Each row has a class, written after it.
[ 48   9  -6 -18  18  -3 -31 -50 -19 -11 -11 -54  10 -16  45   5  50  99
 -37  84 -21  -3 -50   9  18 -50  30  -7 -20 -21 -47  30 -52 -13   2   8
  54  61  32]
Q_244
[-27  28   1 -19 -42  11  21  16  43  18   6  -9 -23 -21 -12 -20 -42 -53
  71 -30  15   2  -2  -9   0  -4 -27  21  25  10 -30 -27  19   4 -11  15
   0 -38  32]
Q_699
[ -25   32   -7   26    3   67   13   35   30   -7  -55  -18  -13  -47
    9   -1 -103   18  -23   28   22   34   28   19   13   45    9   23
   58   -1  -12   23   -4   23   -3   10   12  -19   30]
Q_230
[ 16  21 -37 -39  12 -61 -38 -55 -58  27 -12 -13 -29  39  -6   7  44  92
 -24  69 -47  25 -24 -52 -11  -2   4 -42 -35 -33 -44   5 -45  41 -47 -12
  73  86  54]
Q_536
[ 50 -37  37  35 -22  26  -1  28  -1   9 -10  -1  48  30 -11  32   5 -63
  30 -53 -16  24  53  22 -10  14   7  43   9  28   8  37  37 -42  -1  14
 -50  40 -46]
Q_922
[ 26  17  17   9 -22  40 -22  25 -24  25 -85   7 -11   3  -3  19 -82  61
 -56  43 -14  49  37  -7   1  12  -6 -18  18 -33 -16  64 -42  11 -43 -26
   6  64   5]
Q_699
[ 38  19 -24 -17  41 -60 -11 -66 -66  27  33 -20  -8  36  25   7 114  57
 -19  51 -28 -26 -65  -3 -26  -5   7 -67 -89 -22  -3 -22 -36  -2  28  -1
  44  40  35]
Q_922
[  5  11  27  40  12  25 -28  46   8 -24 -59   1  18  13  -4  21 -81  46
  -6  54 -11  48  43 -11  30  23  39  22  71  27  16  52  -3  31  -7  20
 -11  62  -3]
Q_400
[ -4  -6 -25  -1   5  -3  -5  41 -44  24 -20  13 -11  -7  -6  12 -40  31
 -45   8   7  -6  11   8 -21  41 -20 -21   2 -20  31  15 -19   3  19 -32
   9  12   2]
Q_699
[ 20   7  59  -2 -62  67   3  12  70  -6 -18 -23   6 -41  -1  -4 -44 -47
  38 -30   5  15  27  28  10 -60 -22  77  44  -4 -60  28  21 -29 -26  10
  -5 -28  11]
Q_572
[-16 -15 -43  37  38   2  41  42  -7 -20   0  30  -9 -20  10  13  -9 -45
 -10 -11  40 -20  17  24  -5  76   5  -4  25  17  54 -24  30  36  48  19
 -29 -89 -11]
Q_244
[  0  33 -27  15  41   4  -4   3  11 -13 -23 -35  -1 -14   8   1 -31  17
   7  55  10   6  -2  -6  24  38  32   9  34  12 -13  16  -1  47  12  25
 -14   2  48]
Q_244
[ 29  11 -30 -26 -62   7 -14 -17 -20  47  -3 -14 -31  29  -9   0 -50  10
  -2  -8   4  19   8  -3 -39 -23 -53   8 -16 -55 -53  16 -23 -20 -53 -35
  33  27  17]
Q_230
[ 47 -25  45 -26 -38  29  -4 -42  38  -8  20 -50  49   1  26   3  66 -20
  48 -34   1 -21 -27  30  25 -93   0  39 -31   6 -38  21   0 -79  -4   3
  -4 -18 -17]
Q_114
[ -41   11  -52  -52   -7  -69   20  -18   18   10   64   24  -50   -6
    0  -30   41  -22   23  -18   13  -39  -65  -23  -22  -32  -44  -29
  -29   -8    0  -83    3   28   -3  -11   45 -101   49]
Q_554
[-48  20  53  -5  58  17 -19 -12  27 -60 -12 -23  44 -37  13  -6  18  66
  16  70 -33  14 -62 -18  79 -36  98 -18  18  32  13  24 -14  32  16  25
  -7  68  13]
Q_572
[ 16   3 -56  11   6  36  31   5  -2  27 -17  23 -39  -9   6   5 -31  -9
 -57 -29  43 -15   9  36 -28  41 -30 -16   5 -45  10 -20 -14 -16  15 -39
   4 -74   3]
Q_554
[ 27  15  27  -9  44  -9 -27 -27  -8  -2   7 -49  45  10  10  33  76  49
  40  50 -29   8 -27   0  27  -7  62   1 -17  26   2  21 -18  16  18  27
  -6  54  15]
Q_572
[ 17  29  18   6 -40  49 -16 -13  12   5 -54  -6 -36 -10  10  -3 -46  22
 -36  21  -8  17  21   3   0 -30 -32   7  27 -49 -55  36 -27  -5 -42 -16
  37  18  36]
Q_114
[-11  -3 -37   9   9  -7  22   0 -17  11  22  12 -16  -4  -6   2  19 -37
   8 -30  14 -14  -1  10 -31  36 -20  -3  -8 -11  20 -17  21   6  17  -9
  -2 -46  11]
Q_230
[-50  33 -26 -17  18   6  -3  12  21 -25 -38 -10 -26 -39  15 -10 -51  44
 -24  50  20   8 -29  -6  27   7   7 -12  61  -1 -10 -10 -13  48  15  11
  44 -39  60]
Q_114
[ -26   17    0   49   -4   89   38   51   68  -40  -49  -10  -20  -81
   26  -10 -113  -25  -37    0   57   -7   23   53   42   27   12   47
   85    4  -11   10   22    9   28   13  -28  -88   19]
Q_244
[ 26  13   9   2 -32  46 -11  38   8  14 -32  -4   3  14  -8  14 -85  26
   3   9  -2  32  35 -11   0  10 -12  19  18  -5  -4  54 -20  -4 -26 -12
  14  45   3]
Q_400
[ 12   7  18 -18 -15 -36 -25 -23  -8  19  35 -40  44  38 -12  19  72 -21
  76  -8 -37  27 -13 -10  -1 -26  17  12 -28  34 -12  -2   7  -8 -16  26
 -20  51   3]
Q_230
[-38  14  26 -13 -24  -6   1   6  32   0 -15  19  -4  17  -9 -10 -10 -17
  37  -5 -15  20   7 -29  15 -14   9   2 -11  -9 -19   3  -9  -8 -41   7
   4  42  13]
Q_922
[ -1   6  12   8   7 -14  22 -11  12   4  23 -12   4  -4   0  -5  35 -29
  19 -27  -1 -18   1   0   4   4  -5  -6 -14  -1 -14 -10  23  -4  12   1
   0 -29  25]
Q_536
[ 96  15   7   0 -32  59 -30 -19  -4  41 -44 -43  -2  20  19  21 -26  31
 -13  20 -13  36  21  34 -16 -24 -29  37  -2 -39 -65  40 -41 -44 -43  -4
   9  65   6]
Q_922
[-13  14  -3  -8  25   5  30 -20  34  -6  -9  -1  -9 -23  21 -10  13   3
 -15   3  17 -19 -24   3  23   6   6 -26   2 -14   1  -8 -16   6  20   7
  30 -67  37]
Q_536
[-34  25 -11   0   5 -13 -19   6   1  -2 -50  19 -12  15  -9  -1 -62  36
 -22  44 -26  33  16 -47   9  31  10 -27  40  -6  -8  25 -21  47 -25  19
  41  38  37]
Q_114
[-40  16 -33   2  10  12  38  29  27   1 -14  18 -24 -29  10 -15 -57 -14
 -11 -10  26  -3  -7   3  -7  32 -10 -23   8 -21  13 -32  -6  27  11 -12
   8 -69  22]
Q_554
[ 73 -39 -18  15  -8  10   4 -10 -37  36   0  11   2  38  12  32  16   3
 -33 -30  20 -21  12  48 -35   2 -35 -13 -40 -27  33  22 -23 -42  21 -15
  14 -31 -33]
Q_400
[-51  18  30 -46  14 -82 -22 -26  15 -25  28  -8  32  18 -18  -6  80  15
  81  50 -59  22 -44 -78  28 -26  61 -13 -14  38 -10 -12   9  50  -8  32
  25  52  38]
Q_572
[-77  21 -22   7  25  -3  19  33  19 -23 -28  19 -35 -40   3  -8 -52  18
 -38  21  34  -5 -18   0  22  29  10 -23  23  -8  30   0  -3  36  16 -12
  25 -55  44]
Q_230
[-22  35 -20 -21 -16  32  -8  10   7  -4 -50  10 -53 -40  25 -19 -87  78
 -76  50  22  -8  -8   2   5 -12 -32 -16  47 -41 -23  13 -39  17  -5 -27
  62 -31  54]
Q_114
[-52  21 -27  16  23   2  21  61  31 -17 -27  20  -9 -13  -8   3 -69 -43
 -23  -8  48  14  21  -5  10  76   1  -4  62  20  54 -26   5  47  16  18
   0 -96  26]
Q_230
[ 41   4  -7  12 -29  38  -5 -24  -1  15 -25 -22 -32 -20  16   5 -21  12
 -57  12  16  -9   2  35 -15  -3 -22  20  17 -31 -16  26 -13  -4  -1 -23
  32 -42  17]
Q_230
[-46   3 -23  -3  69 -42  10 -25 -16 -18  14   8 -18 -29  -2  -3  64  28
 -44  24  19 -43 -37   3   5  28  35 -35  -9  -2  26 -25   3  33  52   2
  43 -56  51]
Q_572
[-12 -12   1   5   7  10  -2  21   9 -24 -16  -4  18 -14   9  -7 -36   5
   8  -1  -2   9  -3  -9  14   3  12   3  43  14   4   7  21   6  19   3
   9   1   3]
Q_114
[ 58  12   2 -20 -54   4 -17 -14  22  52 -31  10 -36  18  -3  12 -25   1
 -34 -17  11  13  27  10 -34 -31 -64  16  10 -42 -53  14 -30 -14 -48  -5
  44 -49  25]
Q_572
[-11 -19  -3  -7  28 -48  17   5 -10 -18  65 -11  42   7  12   2 114 -39
  65 -32   5 -38 -47   3  11 -13  31  -9 -44  54  42 -31  26 -16  55  23
 -33 -15 -28]
Q_244
[ 36 -12  14 -25 -43  39  -3  -4   7   2 -16 -31   5 -13  25   4 -44  44
  -2  12  10   0 -15  16  -3 -70 -16  20  12 -20 -53  38 -35 -24 -17 -10
  50  13  10]
Q_572
[-63  -2  30 -35 -13 -41 -14 -18  41 -40  22 -52  47  -6   2 -29  20   5
  44  18  -5  -7 -56 -27  52 -68  51  17 -11  37 -19   5  -7 -12 -10  16
  17  21  17]
Q_230
[-34  25 -29   2  73 -23  -9 -16 -38 -35 -13 -25  -2 -27  32 -12  24 104
 -70 104   1 -10 -61 -14  16  16  41 -48  -4 -16  20   3 -47  44  29  -5
  63  19  35]
Q_230
[-29  12  18  -3  53 -49 -12  -2  -9 -23  22 -18  39  12  -5  -8  43   3
  65  42 -48  22 -23 -54  15  31  49 -21 -18  25   0   0  21  37   3  26
  -6  90  16]
Q_922
[ 15 -20   0  17  60  28  13  10 -16  12  20 -33  60 -18  10  31  47  -3
  60 -11 -13  -6   1  33  20  72  50  -4 -22  45  48   1  17  -2  49   8
 -85  12 -27]
Q_699
[  7 -10 -29 -11  31  -9   3   3 -13 -10  -2  -5  13 -10  14  10   8  30
 -22  22  14  -7 -17   7  -5  14  18 -11   7  -1  21  -5  -9   3  27  -8
  13 -19   1]
Q_554
[-28  13  15  33   6  82  16  53  57 -55 -14 -15  34 -56  12  -9 -80 -33
  46  -4  18  30   7  35  54  -7  42  59  90  39  -5  -4  39  -6  18  47
 -66   6 -15]
Q_244
[ 47  -4  21 -16 -31  -5 -24 -30 -13  17  -5 -45  12  -5   2   2  36  22
  25  21 -35   7 -12 -13  -6 -31  -1  20 -18  -8 -53  35   1 -13 -20 -21
   7  55  11]
Q_699
[-63   6  34  -1  15  22   4  33  41 -40 -23 -22  37 -56  -5 -11 -23  -4
  14   8   6   8 -12   2  54   1  51  18  44  33   5  14  12  -2  19  15
 -19   9  14]
Q_699
[ 12 -14  37 -19  25  -4 -13   3  11  -9  30 -57  93 -13  -5  17  79 -34
 101 -13 -44  19  -4  -1  23  10  46  30 -20  54   2   7  20 -38  23  40
 -43  62  -3]
Q_699
[ 28  20 -18   8  14  16 -24 -26 -21   9 -14 -38 -17 -15  16   6   1  75
 -47  56 -18   4 -17  19  -4   1  -7  -2 -17 -27 -32  17 -44  15 -12  -2
  47  31  39]
Q_400
[ 38 -22  13 -41 -44 -32 -26  -6 -19  27   3 -18  28  34  -9   1   3   4
  33   2 -22   4  -5 -23 -17 -48 -20  11 -30  -9 -15  30 -18 -30 -25 -10
  19  47  -7]
Q_699
[ 24  -6   8  47  43 -18 -11  24 -68   4 -34   4  25  35 -16  45  20  22
 -45  32 -23  29  44 -13 -21  72  35 -28  -7   1  29  36   0  42  15  -2
  -1  55 -13]
Q_572
[ 33  21   6   5  -9 -12 -26   4 -18  10 -34 -20  -6  21   6  17 -15  38
 -15  42 -15  35  -1 -20  -7 -12  -6  -7   5  -5 -14  39 -19  23 -27  -8
  26  36  24]
Q_230
[-39  26  13  17  38  16 -10  28   3 -34 -34 -18  10 -34  13  -7 -53  51
 -18  77  -8  29  -2  -9  29  26  26  -6  29  13   7  27 -16  38   0  12
  14  31  20]
Q_230
[ 19 -16   7  17  37  -7   2   7 -32 -36  -1 -34  39  -7  28  19  10  39
  -8  31  -6  -9 -22   9  23  -1  42 -14   8  20  20  21   2  10  43  14
  12  28   3]
Q_536
[-45 -14  35   1  40   6   5  11  17 -64  16 -16  51 -40  28  -7  32  15
  11  18  -1 -25 -45  10  55 -19  53 -13  15  53  44  -3  13  -6  60  25
  -1 -17  -7]
Q_114
[ 46   4  12  30 -41  29 -15  29 -31  44 -45   2  -7  18 -23  31 -63   1
   6  -6 -26  39  74  -2 -28  39 -23  22  10 -10 -27  56  14   4 -43 -20
 -39  65  -7]
Q_699
[  3  -3 -27 -37 -34 -41  10 -18   4  12  41  -7 -36 -12  18 -24  20  14
 -24 -19  34 -60 -54   6 -26 -43 -39 -11 -33 -22   1 -30 -10 -10  29 -22
  79 -86  38]
Q_400
[ -4  30  -2 -16 -20   9 -18   9  17  14 -26   3 -22  -2  -3  -3 -41  42
  16  34 -23  33   4 -25  -4 -20 -16  17  35 -12 -50   9 -25  36 -48   4
  21  31  32]
Q_572
[ 41  18  26  -8  -4  32 -17 -24   6   2 -16 -50  10 -23  25  -4  -3  51
  22  55  -8   0 -23  12  20 -46   9  20  12  -1 -40  28 -20  -4 -10   3
  -3  28  17]
Q_699
[-34   5  -8 -14  47 -15  -8 -13   8 -16   5 -19  23 -22   7   5  42  31
  15  38 -27  11 -22 -17  29  39  39 -16  10  22   6 -10   8  43  16  10
   2  -5  34]
Q_114
[-13   0   6 -43  16 -54 -15 -26 -21   2  16 -18   6  12   7  -3  60  55
  -1  29  -7 -14 -41 -30  -3 -39  17 -36 -36 -12 -17  -2 -40   4   1  -2
  80  33  37]
Q_572
[ 71   4  22  34  51  44  -4 -17 -10  -3 -18 -55  23 -12  39  17  25  22
 -23  33  14 -11  -1  40   4  22  25   7   4  -2  -1  26 -18 -12  32  21
  11  14   8]
Q_922
[ 20   3   6  -4  22  21  15 -23  12 -23  28 -43   8 -46  50  -3  60   6
  16   9  15 -39 -60  44  10 -18  13   5  -7   9  -7 -24  -1 -21  51  22
  18 -29  14]
Q_922
[-48  17   2 -24 -20 -27  20   4  43 -16  37 -11   0 -13   8 -19  25 -45
  52 -40  46 -27 -34   6  10 -40  -1  12  12  22   6 -50  16 -17  19  22
   9 -80  25]
Q_230
[ 51  -8  -5 -10  -6 -35 -26 -11 -43  27  18 -15  27  43 -10  24  56   8
  -5   4 -31   5  18 -15 -31  33 -16  -9 -56   0   8  20 -22 -14  -5  -7
  15  40  -9]
Q_400
[ 13 -21 -39 -15  -5 -17  15  -6   4  16  32 -12  -9  -9  12  -2   8 -16
  -4 -40  39 -40 -29  34 -22   7 -27   2 -18   0  20 -31   1 -14  41   8
  40 -88   8]
Q_400
[ 12 -14   1  26 -14  35  28   6  10  -2   5   3   1 -11   3  -1 -39 -32
   7 -21  -5  -1  26  23   0   9 -18  23  14 -13 -16  -1  27  -7  -3  -2
 -19 -27  -1]
Q_536
[ -43   17   21  -13   65  -41   11  -45   12  -71   63  -57   33  -16
   33  -31  101   27   50   56   -4  -49 -104  -16   68  -67   65  -23
  -27   29    1  -47   -9   11   38   36   30    6   33]
Q_536
[-44  -4  16   6 -13  17  -1  11  14 -31 -19  11   0 -11  -2 -13 -30  -6
  -4   6 -15  12   6 -19  23 -10  10   0  38  -5  -9   4   7  13 -11  -8
  14  12  13]
Q_114
[ 11  12   4  11 -10  56  10  18  35  -4 -31 -11 -22 -52  22 -11 -49 -10
 -34  -6  21  -3   5  38  -2   3 -29  30  37 -12 -27   8  -2 -11   4   5
  14 -41  29]
Q_922
[ 60   0   8  22   6  45   4   8  -5  16   1 -27  17   5  17  20   1 -12
  44   1 -11   8  21  29 -15  20 -12  36 -13  -2 -17  23   6 -25  -1  11
 -29  39 -13]
Q_922
